Below is a small trained network, with its code and all its weights. Each question gives an input and a class and asks what happens when units are switched off, that is, made to give their printed mean instead of their output.

import numpy as np


def w(rows, s, z=0):
    codes = np.array(rows[::2]) - 128.0
    scale = np.full(codes.shape[1], s)
    scale[-1] = z or s
    return codes * scale


def norm(h):
    return h / np.sqrt((h * h).mean(-1, keepdims=True) + 1e-5)


def f(y):
    return np.maximum(y, 0)


def log_softmax(a):
    a = a - a.max(-1, keepdims=True)
    return a - np.log(np.exp(a).sum(-1, keepdims=True))


def net(x, mask):
    res = np.array(x, float).reshape(1, 6) / 4 @ E
    u = 0
    for l in range(2):
        y = f(norm(res) @ A[l][:, :-1].T + A[l][:, -1])
        res = res + np.where(mask[u : u + 15], y, B[l][:, -1]) @ B[l][:, :-1]
        u += 15
    return log_softmax(norm(res)[-1] @ U[:, :-1].T + U[:, -1])


A, B = {}, {}
E = w([
[193,155,147,81,150,71,154,118,255,161],'x0',
[187,197,214,177,27,180,121,165,130,174],'x1',
[147,111,189,78,195,229,209,103,110,131],'x2',
[116,128,120,70,90,159,85,71,138,148],'x3',
[123,158,103,157,227,165,57,144,139,252],'x4',
[40,115,189,68,101,135,130,225,174,140],'x5',
],0.00098)
A[0] = w([
[131,89,144,67,71,128,55,44,149,176,63],'L0N1',
[64,96,152,82,169,114,124,193,209,147,85],'L0N2',
[69,117,151,130,91,118,141,173,144,99,99],'L0N3',
[98,93,126,149,103,181,59,139,66,106,12],'L0N4',
[175,130,92,136,102,57,92,142,233,138,117],'L0N5',
[121,58,98,71,11,184,79,31,179,114,89],'L0N6',
[170,141,161,217,199,47,190,212,176,97,117],'L0N7',
[62,135,104,42,63,173,68,13,130,225,38],'L0N8',
[76,132,105,158,96,141,82,207,3,90,118],'L0N9',
[195,165,153,84,117,71,183,142,138,155,174],'L0N10',
[137,196,156,130,144,190,65,158,111,243,115],'L0N11',
[108,166,202,116,93,193,81,230,178,114,106],'L0N12',
[147,127,136,227,189,96,183,247,98,87,11],'L0N13',
[108,173,103,163,59,31,96,144,120,109,5],'L0N14',
[98,124,43,158,79,49,69,161,128,201,21],'L0N15',
],0.0023,0.0021)
B[0] = w([
[136,195,92,102,125,157,157,175,76,132,168],'L0N1',
[129,93,149,81,112,79,85,122,78,158,212],'L0N2',
[122,101,162,92,138,74,88,141,95,150,179],'L0N3',
[100,82,66,181,108,180,243,129,86,164,152],'L0N4',
[86,128,99,147,104,144,168,85,145,156,243],'L0N5',
[155,186,86,128,158,122,134,214,101,86,211],'L0N6',
[138,193,55,67,108,160,120,160,87,126,232],'L0N7',
[170,206,77,109,156,105,138,227,71,75,177],'L0N8',
[102,121,65,136,83,159,174,93,144,186,240],'L0N9',
[90,113,114,142,85,171,136,102,127,128,253],'L0N10',
[153,57,113,159,124,124,104,162,168,77,242],'L0N11',
[139,120,159,106,120,68,104,96,59,167,232],'L0N12',
[179,253,44,38,137,164,79,212,46,57,164],'L0N13',
[78,166,120,161,98,77,59,78,157,78,172],'L0N14',
[81,171,109,183,121,55,86,100,166,71,181],'L0N15',
],0.0033,0.0016)
A[1] = w([
[147,167,131,43,109,45,104,122,211,126,139],'L1N1',
[16,56,56,98,176,75,138,146,123,53,145],'L1N2',
[95,151,70,146,134,80,60,148,133,104,207],'L1N3',
[163,223,121,68,122,133,150,179,192,165,77],'L1N4',
[111,123,63,161,221,122,27,158,185,242,162],'L1N5',
[132,125,214,101,196,210,180,103,110,133,4],'L1N6',
[115,176,182,158,78,136,190,151,86,61,113],'L1N7',
[169,167,191,225,12,174,57,168,108,171,75],'L1N8',
[170,78,74,165,148,112,140,51,70,101,83],'L1N9',
[112,85,58,107,213,120,67,62,127,110,92],'L1N10',
[248,183,91,145,157,41,147,41,106,135,101],'L1N11',
[184,109,191,51,202,222,180,149,85,120,172],'L1N12',
[146,84,111,81,4,80,169,93,149,16,125],'L1N13',
[227,199,156,208,100,155,110,38,83,133,116],'L1N14',
[132,141,128,95,115,123,203,100,237,187,44],'L1N15',
],0.0027,0.0023)
B[1] = w([
[98,121,99,178,115,158,151,126,54,132,205],'L1N1',
[186,191,161,129,111,121,155,93,150,186,240],'L1N2',
[145,126,160,84,151,157,150,99,138,98,255],'L1N3',
[125,142,54,141,158,168,160,117,55,107,170],'L1N4',
[139,57,169,170,115,178,113,146,127,48,236],'L1N5',
[55,198,75,194,82,2,69,55,230,65,140],'L1N6',
[164,91,97,129,195,151,94,123,178,143,191],'L1N7',
[146,169,115,73,210,91,210,65,180,141,204],'L1N8',
[69,113,180,95,92,118,114,180,135,152,186],'L1N9',
[176,166,152,106,133,99,194,137,190,182,191],'L1N10',
[64,110,170,88,93,124,77,181,56,150,198],'L1N11',
[99,177,79,173,68,63,69,107,146,85,222],'L1N12',
[152,72,150,197,205,187,73,169,153,128,246],'L1N13',
[85,94,184,54,113,68,134,160,123,167,200],'L1N14',
[72,85,64,212,83,190,219,78,51,188,146],'L1N15',
],0.0038,0.0028)
U = w([
[28,221,51,237,28,22,15,24,232,7,146],'0',
[225,228,17,41,182,230,106,245,26,23,204],'1',
[28,28,10,243,34,249,255,44,25,241,7],'2',
[235,23,217,212,228,238,45,200,230,31,205],'3',
[231,200,211,35,219,64,233,48,239,223,86],'4',
[37,51,237,27,44,37,48,199,35,224,80],'5',
],0.0056,0.0019)

Each question gives the input, the list of numbers given to net, and the class t.
The units are the neurons (one row each of A and B). Each row of codes is followed by its name. A weight is (code - 128) times the scale printed after its matrix; where a second scale follows, it is the last column's (A, B and U).
mask holds one flag per neuron, layer by layer. A switched-off neuron (its flag False) gives its mean, the last column of its row in B, instead of its output. The means were averaged over made-up inputs and are rounded, as every weight is.
A unit's drop is (log p(t) with every unit on - log p(t) with that unit switched off) / (log p(t) with every unit on - log p(t) with every unit switched off).
The circuit of an input: a set's keep is (log p(t) with only the set's units on - log p(t) with every unit switched off) / (log p(t) with every unit on - log p(t) with every unit switched off). Starting from the 12 units with the biggest drops (on a tie, the unit counted first), units are removed one at a time, each time the one whose removal leaves the highest keep (on an exact tie, the one counted first), for as long as the keep stays at least 0.8.
circuit, biggest first: the units of the circuit, biggest drop first
unit that matters most: the unit with the biggest drop
top k neurons: the k neurons with the biggest drops, biggest first
k most important neurons of layer l: the k neurons of layer l with the biggest drops, biggest first
input [1,-7,-6,-5,6,-3], class 4: top 4 neurons => [L1N10 L1N2 L1N13 L1N12]
input [-2,3,8,3,7,0], class 0: circuit, biggest first => [L1N12 L1N6]
input [-5,-4,1,7,1,1], class 1: 2 most important neurons of layer 0 => [L0N8 L0N6]
input [-1,2,4,7,4,-6], class 1: circuit, biggest first => [L0N8]
input [7,-2,0,7,-2,4], class 1: top 3 neurons => [L0N6 L0N8 L0N1]
input [2,6,1,1,-5,1], class 4: 2 most important neurons of layer 1 => [L1N8 L1N5]
input [-6,-1,-1,1,4,-8], class 5: circuit, biggest first => [L1N9 L1N14]
input [5,4,-8,-3,6,8], class 0: 2 most important neurons of layer 0 => [L0N15 L0N5]
input [-7,8,1,-8,7,5], class 1: top 2 neurons => [L0N13 L1N13]
input [8,1,5,-7,4,-6], class 2: circuit, biggest first => [L1N15 L0N10]
input [-6,-5,6,3,6,5], class 0: top 2 neurons => [L1N12 L1N13]
input [1,-8,6,-4,2,-4], class 4: top 2 neurons => [L1N10 L1N2]
input [-8,1,-7,3,7,6], class 2: top 2 neurons => [L0N9 L0N4]
input [3,2,-3,-5,7,-6], class 3: circuit, biggest first => [L1N5]
input [-6,-6,-6,4,-4,-8], class 5: top 4 neurons => [L1N9 L1N11 L1N12 L1N8]
input [4,-7,4,-5,4,8], class 5: top 2 neurons => [L0N2 L1N8]
input [5,-4,0,3,-7,-2], class 3: top 3 neurons => [L1N13 L0N6 L0N9]
input [0,-7,1,-2,4,7], class 4: top 4 neurons => [L1N2 L1N10 L1N11 L1N13]
input [6,-5,7,7,5,-3], class 0: top 3 neurons => [L1N12 L1N6 L0N7]
input [-3,-8,-5,-3,-6,4], class 4: unit that matters most => L1N2
input [-4,4,-2,-3,8,2], class 3: top 2 neurons => [L1N5 L0N11]
input [-4,1,7,-6,-5,-1], class 0: top 2 neurons => [L1N12 L1N6]
input [-6,6,6,3,-7,-5], class 3: circuit, biggest first => [L1N7 L1N13]
input [1,-3,-7,8,-4,4], class 1: 2 most important neurons of layer 1 => [L1N12 L1N3]
input [7,2,-6,-6,3,1], class 2: 3 most important neurons of layer 1 => [L1N1 L1N12 L1N4]
input [2,-7,-5,0,-7,5], class 3: 3 most important neurons of layer 1 => [L1N13 L1N8 L1N14]
